[[-30 -18 -55  14 -21]
 [ 39  -1  60  17  11]
 [ 39   0  62  19   4]
 [  9   6  -2 -14  39]]
->
[[-21  14 -55 -18 -30]
 [ 11  17  60  -1  39]
 [  4  19  62   0  39]
 [ 39 -14  -2   6   9]]

[[-12  -1]
 [-32  -5]
 [-23   6]
 [-50  -3]
 [-13  14]
 [-28  32]]
->
[[ -1 -12]
 [ -5 -32]
 [  6 -23]
 [ -3 -50]
 [ 14 -13]
 [ 32 -28]]

[[  8  -2 -25   3 -20  -6   5 -43 -13  10  12]
 [  1  57   3  19   0  -5 -11 -16   6   8   0]]
->
[[ 12  10 -13 -43   5  -6 -20   3 -25  -2   8]
 [  0   8   6 -16 -11  -5   0  19   3  57   1]]

[[ 27 -58]
 [ 10  39]
 [ -1 -30]]
->
[[-58  27]
 [ 39  10]
 [-30  -1]]

[[-34  -8   6   1 -11  12   2  -7 -14 -18   3 -25   2 -18]
 [-33  -7   6   1 -12  12   2  -8 -16 -18   4 -23   1 -19]
 [-36 -19  -4  -6   7  15   4  -9  -2  -2  -4 -32  10  -3]
 [-44 -10   4  -3  -3  17   4  -5 -10 -15   2 -37   7  -7]
 [-44 -18  -5  -7   5  18   4  -8  -4  -6  -4 -41  11   1]]
->
[[-18   2 -25   3 -18 -14  -7   2  12 -11   1   6  -8 -34]
 [-19   1 -23   4 -18 -16  -8   2  12 -12   1   6  -7 -33]
 [ -3  10 -32  -4  -2  -2  -9   4  15   7  -6  -4 -19 -36]
 [ -7   7 -37   2 -15 -10  -5   4  17  -3  -3   4 -10 -44]
 [  1  11 -41  -4  -6  -4  -8   4  18   5  -7  -5 -18 -44]]

[[ -1 -48 -46  23  -8  22 -43 -35 -59]
 [ -4 -35  33 -25  -6 -22  -1 -50   0]
 [ 29 -41  17   3 -38  -9 -27 -48 -19]
 [-12  36  33 -28  32   4  30  22  44]]
->
[[-59 -35 -43  22  -8  23 -46 -48  -1]
 [  0 -50  -1 -22  -6 -25  33 -35  -4]
 [-19 -48 -27  -9 -38   3  17 -41  29]
 [ 44  22  30   4  32 -28  33  36 -12]]

[[ -7  19  19  28  -5  -5 -16  27 -14 -10]
 [ -3   8 -15  44  17  15 -10  24 -17 -25]
 [ -8   6  -6  38  -9 -15 -16  -2   2  -7]
 [-17  16  -4  -6  -8 -18 -29  20  -8  -6]
 [-38   7 -13 -26  -9  -6 -29  20  15  -9]
 [ -8 -32  -9   7  -7 -45  -7  21  10  -8]
 [ -9 -30 -35   4  -8  13  -6  30 -32   3]
 [ 16  -1  50  16  -8  -5  17  21  13  45]
 [ 24  10 -29   9  -3 -12  17  22 -13 -20]]
->
[[-10 -14  27 -16  -5  -5  28  19  19  -7]
 [-25 -17  24 -10  15  17  44 -15   8  -3]
 [ -7   2  -2 -16 -15  -9  38  -6   6  -8]
 [ -6  -8  20 -29 -18  -8  -6  -4  16 -17]
 [ -9  15  20 -29  -6  -9 -26 -13   7 -38]
 [ -8  10  21  -7 -45  -7   7  -9 -32  -8]
 [  3 -32  30  -6  13  -8   4 -35 -30  -9]
 [ 45  13  21  17  -5  -8  16  50  -1  16]
 [-20 -13  22  17 -12  -3   9 -29  10  24]]

[[-21 -31   7  14   9  -9  18 -13   6  51 -57   9  -5]
 [-19 -21 -42 -14   6  -3 -19 -40 -39  34  36 -61 -27]
 [ -1  24  -3 -20 -28 -32 -11   9  16  45 -59  30 -10]
 [-34 -24  -9  25  -4  10  26 -43  -8  45 -23 -19   0]
 [-14 -25 -18 -25  -4 -19 -26  -2 -15  28 -12 -22 -15]]
->
[[ -5   9 -57  51   6 -13  18  -9   9  14   7 -31 -21]
 [-27 -61  36  34 -39 -40 -19  -3   6 -14 -42 -21 -19]
 [-10  30 -59  45  16   9 -11 -32 -28 -20  -3  24  -1]
 [  0 -19 -23  45  -8 -43  26  10  -4  25  -9 -24 -34]
 [-15 -22 -12  28 -15  -2 -26 -19  -4 -25 -18 -25 -14]]

[[ -7  -3   1   0 -26   4   4  25   0   2   2  -5   4   2  -8  -6]
 [  1  -9   3 -30   0   6  58  -8  39  59 -54   3  10  -2  -5  20]]
->
[[ -6  -8   2   4  -5   2   2   0  25   4   4 -26   0   1  -3  -7]
 [ 20  -5  -2  10   3 -54  59  39  -8  58   6   0 -30   3  -9   1]]
